Below is a small trained network, with its code and all its weights. Each question gives an input and a target symbol and asks what happens when units are switched off, that is, made to give their printed mean instead of their output.

import numpy as np


def w(rows, s, z=0):
    codes = np.array(rows[::2]) - 128.0
    scale = np.full(codes.shape[1], s)
    scale[-1] = z or s
    return codes * scale


def norm(h):
    return h / np.sqrt((h * h).mean(-1, keepdims=True) + 1e-5)


def f(y):
    return np.maximum(y, 0)


def softmax(a):
    e = np.exp(a - a.max(-1, keepdims=True))
    return e / e.sum(-1, keepdims=True)


def log_softmax(a):
    a = a - a.max(-1, keepdims=True)
    return a - np.log(np.exp(a).sum(-1, keepdims=True))


def net(x, mask):
    ids = ['βηθλσφ'.index(c) for c in x.split()]
    T = len(ids)
    res = E[ids] + P[:T]
    r = norm(res)
    for j in range(2):
        rows = slice(3 * j, 3 * j + 3)
        q, k, v = (r @ M[0][rows].T for M in (Q, K, V))
        z = softmax(np.where(np.tri(T) > 0, q @ k.T / 3**0.5, -1e9)) @ v
        o = O[0][rows]
        res = res + np.where(mask[j], z, o[:, -1]) @ o[:, :-1]
    y = f(norm(res) @ A[0][:, :-1].T + A[0][:, -1])
    res = res + np.where(mask[2:10], y, B[0][:, -1]) @ B[0][:, :-1]
    return log_softmax(norm(res)[-1] @ U[:, :-1].T + U[:, -1])


Q, K, V, O, A, B = {}, {}, {}, {}, {}, {}
E = w([
[74,122,87,190,173],'β',
[222,238,200,161,94],'η',
[84,146,55,202,95],'θ',
[108,52,209,170,129],'λ',
[180,109,98,153,222],'σ',
[90,162,160,6,113],'φ',
],0.015)
P = w([
[49,23,41,177,106],'0',
[105,76,63,164,101],'1',
[108,139,105,189,116],'2',
[134,188,135,196,125],'3',
[131,231,164,218,135],'4',
[146,254,242,229,138],'5',
],0.0068)
Q[0] = w([
[167,51,77,196,111],'h1',
[99,159,152,227,190],'h1',
[123,127,155,129,59],'h1',
[146,214,181,254,152],'h2',
[98,56,110,146,94],'h2',
[203,116,107,177,170],'h2',
],0.015)
K[0] = w([
[203,203,178,61,116],'h1',
[208,246,152,140,103],'h1',
[138,138,131,121,193],'h1',
[230,221,206,111,150],'h2',
[211,61,92,42,159],'h2',
[232,102,186,200,142],'h2',
],0.013)
V[0] = w([
[108,82,72,26,253],'h1',
[248,79,55,149,125],'h1',
[12,220,101,18,1],'h1',
[88,210,85,98,44],'h2',
[205,180,84,137,235],'h2',
[53,252,28,84,219],'h2',
],0.0086)
O[0] = w([
[84,131,102,38,90,21],'h1',
[15,164,71,193,135,112],'h1',
[188,71,86,125,69,34],'h1',
[148,43,164,155,139,40],'h2',
[12,86,33,87,104,77],'h2',
[91,14,124,96,24,1],'h2',
],0.011,0.0061)
A[0] = w([
[162,46,122,165,94,70],'n1',
[103,56,89,116,143,76],'n2',
[246,58,156,92,90,77],'n3',
[86,109,157,62,2,195],'n4',
[117,86,106,174,91,3],'n5',
[164,212,83,163,92,106],'n6',
[85,148,112,106,137,91],'n7',
[101,174,178,28,141,169],'n8',
],0.015,0.0075)
B[0] = w([
[118,179,85,113,79,196],'n1',
[137,111,236,162,82,156],'n2',
[116,97,81,46,134,224],'n3',
[247,132,153,93,212,232],'n4',
[85,232,160,161,14,148],'n5',
[157,125,197,79,208,253],'n6',
[81,97,103,57,141,172],'n7',
[211,75,68,89,71,233],'n8',
],0.013,0.0054)
U = w([
[173,225,158,141,190,157],'β',
[117,71,134,194,139,5],'η',
[58,57,255,134,120,4],'θ',
[113,197,154,169,7,110],'λ',
[31,182,110,67,134,176],'σ',
[201,84,106,83,104,142],'φ',
],0.0091,0.0022)

Each question gives the input, a string of symbols that net reads in full, and the target symbol t.
The units are the heads (3 rows each of Q, K, V and O) and the neurons (one row each of A and B). Each row of codes is followed by its name. A weight is (code - 128) times the scale printed after its matrix; where a second scale follows, it is the last column's (O, A, B and U).
mask holds one flag per unit, heads first, then neurons. A switched-off unit (its flag False) gives its mean, the last column of its rows in O or B, instead of its output. The means were averaged over made-up inputs and are rounded, as every weight is.
A unit's drop is (log p(t) with every unit on - log p(t) with that unit switched off) / (log p(t) with every unit on - log p(t) with every unit switched off).
The circuit of an input: a set's keep is (log p(t) with only the set's units on - log p(t) with every unit switched off) / (log p(t) with every unit on - log p(t) with every unit switched off). Starting from all 10 units, units are removed one at a time, each time the one whose removal leaves the highest keep (on an exact tie, the one counted first), for as long as the keep stays at least 0.8.
circuit, biggest first: the units of the circuit, biggest drop first
top k neurons: the k neurons with the biggest drops, biggest first
which heads matter: for each layer, one digit per head in row order, 1 if its drop is at least 0.15 and else 0, layers parted by /
drop of u: that unit's drop, to one decimal
input θ λ η θ λ, target η: circuit, biggest first -> [h2; h1]
input φ λ λ σ λ β, target σ: circuit, biggest first -> [h2]
input θ θ θ, target λ: which heads matter -> 01
input θ λ λ φ φ σ, target φ: which heads matter -> 10
input β φ λ λ, target φ: which heads matter -> 10
input λ φ λ φ λ σ, target φ: circuit, biggest first -> [h1; h2]
input λ λ σ θ θ θ, target λ: which heads matter -> 11
input β σ θ λ, target σ: which heads matter -> 01
input σ λ θ, target σ: top 2 neurons -> [n4; n7]
input σ λ λ β η λ, target θ: drop of n3 -> -0.1
input σ λ β, target σ: drop of h1 -> 0.1
input σ λ σ β θ, target σ: drop of h2 -> 0.9
